Here is a tiny trained network, its code and every weight. The questions are about switching its units off for an input and a class, where a switched-off unit gives its printed mean instead of its output.

import numpy as np


def w(rows, s, z=0):
    codes = np.array(rows[::2]) - 128.0
    scale = np.full(codes.shape[1], s)
    scale[-1] = z or s
    return codes * scale


def norm(h):
    return h / np.sqrt((h * h).mean(-1, keepdims=True) + 1e-5)


def f(y):
    return np.maximum(y, 0)


def log_softmax(a):
    a = a - a.max(-1, keepdims=True)
    return a - np.log(np.exp(a).sum(-1, keepdims=True))


def net(x, mask):
    res = np.array(x, float).reshape(1, 2) / 4 @ E
    u = 0
    for l in range(4):
        y = f(norm(res) @ A[l][:, :-1].T + A[l][:, -1])
        res = res + np.where(mask[u : u + 6], y, B[l][:, -1]) @ B[l][:, :-1]
        u += 6
    return log_softmax(norm(res)[-1] @ U[:, :-1].T + U[:, -1])


A, B = {}, {}
E = w([
[130,18,150,201,70,85,171,54,75,120],'x0',
[126,200,43,86,12,140,139,160,1,131],'x1',
],0.0049)
A[0] = w([
[118,255,88,37,129,183,93,207,130,137,96],'0.n1',
[143,246,88,58,108,157,107,218,120,170,160],'0.n2',
[126,104,116,156,58,104,179,121,64,150,105],'0.n3',
[128,96,69,127,80,119,137,123,94,131,1],'0.n4',
[137,132,81,113,81,108,156,119,100,108,56],'0.n5',
[131,171,58,127,51,118,153,153,51,113,95],'0.n6',
],0.0085,0.0094)
B[0] = w([
[219,223,40,47,205,237,15,240,198,33,238],'0.n1',
[165,174,57,75,144,166,97,220,130,42,251],'0.n2',
[105,83,113,151,81,24,145,100,84,84,195],'0.n3',
[71,85,185,158,135,89,129,107,67,173,142],'0.n4',
[118,99,197,156,102,108,65,87,82,141,155],'0.n5',
[54,70,87,186,244,110,129,82,24,253,217],'0.n6',
],0.0075,0.012)
A[1] = w([
[182,245,93,120,103,156,170,157,162,161,60],'1.n1',
[134,130,144,129,59,100,152,114,107,82,105],'1.n2',
[129,118,147,106,89,89,132,122,156,40,113],'1.n3',
[213,223,194,183,28,253,194,61,191,94,5],'1.n4',
[160,187,149,144,118,171,175,81,157,187,50],'1.n5',
[147,120,175,123,164,149,108,108,185,169,102],'1.n6',
],0.011)
B[1] = w([
[83,66,2,97,198,50,59,95,51,137,213],'1.n1',
[158,152,109,127,105,110,110,161,187,86,167],'1.n2',
[204,155,143,139,130,176,158,167,167,95,166],'1.n3',
[243,37,213,215,4,203,169,77,227,21,128],'1.n4',
[171,183,105,84,89,170,87,145,128,37,128],'1.n5',
[129,103,150,147,204,162,192,147,129,185,253],'1.n6',
],0.0086,0.005)
A[2] = w([
[64,104,126,123,125,72,128,66,89,182,93],'2.n1',
[127,245,96,26,119,160,101,179,108,112,126],'2.n2',
[104,178,163,88,123,164,146,112,108,131,27],'2.n3',
[131,250,105,46,100,128,85,129,132,86,97],'2.n4',
[134,160,115,113,43,144,27,36,138,142,11],'2.n5',
[64,119,114,115,112,79,141,73,85,157,86],'2.n6',
],0.011)
B[2] = w([
[33,64,110,164,137,92,113,130,97,211,180],'2.n1',
[223,215,97,25,184,224,79,213,139,91,250],'2.n2',
[136,130,162,118,161,141,206,138,158,133,128],'2.n3',
[222,214,70,29,112,172,59,204,93,94,204],'2.n4',
[131,116,202,163,112,227,117,112,119,254,128],'2.n5',
[49,71,123,143,123,96,99,135,97,173,171],'2.n6',
],0.0084,0.012)
A[3] = w([
[195,95,95,152,55,85,98,119,138,54,141],'3.n1',
[164,104,144,148,44,39,106,82,119,58,137],'3.n2',
[179,217,92,98,18,192,178,75,198,143,3],'3.n3',
[42,91,125,150,89,49,95,84,105,183,85],'3.n4',
[165,254,75,69,116,209,82,191,137,101,115],'3.n5',
[151,122,156,142,137,169,151,115,124,141,82],'3.n6',
],0.0089,0.0073)
B[3] = w([
[147,195,164,91,70,71,106,48,133,119,151],'3.n1',
[175,208,117,145,47,94,126,70,117,23,153],'3.n2',
[98,9,98,208,32,26,255,1,187,120,128],'3.n3',
[23,86,10,159,89,116,55,180,34,223,174],'3.n4',
[249,181,139,16,174,203,69,124,58,190,248],'3.n5',
[113,139,139,91,133,189,118,129,164,152,142],'3.n6',
],0.0068,0.015)
U = w([
[178,215,55,43,167,199,47,230,112,129,177],'0',
[216,174,184,177,3,21,149,22,179,2,4],'1',
[8,36,53,208,41,3,80,114,49,182,128],'2',
[155,57,205,165,217,199,211,131,184,213,148],'3',
],0.0095,0.0043)

Each question gives the input, the list of numbers given to net, and the class t.
The units are the neurons (one row each of A and B). Each row of codes is followed by its name. A weight is (code - 128) times the scale printed after its matrix; where a second scale follows, it is the last column's (A, B and U).
mask holds one flag per neuron, layer by layer. A switched-off neuron (its flag False) gives its mean, the last column of its row in B, instead of its output. The means were averaged over made-up inputs and are rounded, as every weight is.
A unit's drop is (log p(t) with every unit on - log p(t) with that unit switched off) / (log p(t) with every unit on - log p(t) with every unit switched off).
k most important neurons: the k neurons with the biggest drops, biggest first
k most important neurons of layer l: the k neurons of layer l with the biggest drops, biggest first
drop of u: that unit's drop, to one decimal
input [1,0], class 1: 4 most important neurons => (0.n6; 0.n1; 0.n2; 0.n3)
input [6,-3], class 1: 3 most important neurons of layer 0 => (0.n6; 0.n1; 0.n2)
input [7,-5], class 1: most important neuron => (0.n6)
input [-3,-4], class 3: 2 most important neurons => (0.n2; 0.n1)
input [6,-5], class 3: 2 most important neurons => (0.n3; 0.n6)
input [3,-2], class 1: 3 most important neurons => (0.n6; 0.n1; 0.n2)
input [-1,-3], class 3: 3 most important neurons => (0.n2; 0.n1; 0.n3)
input [-5,-7], class 3: 4 most important neurons => (0.n2; 0.n1; 2.n2; 2.n4)
input [2,-4], class 3: 2 most important neurons => (0.n3; 0.n2)
input [5,-8], class 3: 2 most important neurons => (0.n6; 0.n3)
input [5,-6], class 3: 2 most important neurons of layer 0 => (0.n3; 0.n6)
input [8,-6], class 1: 2 most important neurons of layer 2 => (2.n2; 2.n1)
input [6,-4], class 1: 3 most important neurons => (0.n6; 0.n1; 2.n2)
input [3,8], class 2: most important neuron => (0.n6)
input [4,-6], class 3: 4 most important neurons => (0.n3; 0.n6; 0.n2; 0.n1)
input [-4,-8], class 3: 2 most important neurons of layer 0 => (0.n1; 0.n2)
input [8,-5], class 1: drop of 2.n2 => 0.1
input [8,0], class 1: drop of 1.n3 => 0.1
input [3,-3], class 3: drop of 2.n4 => 0.2
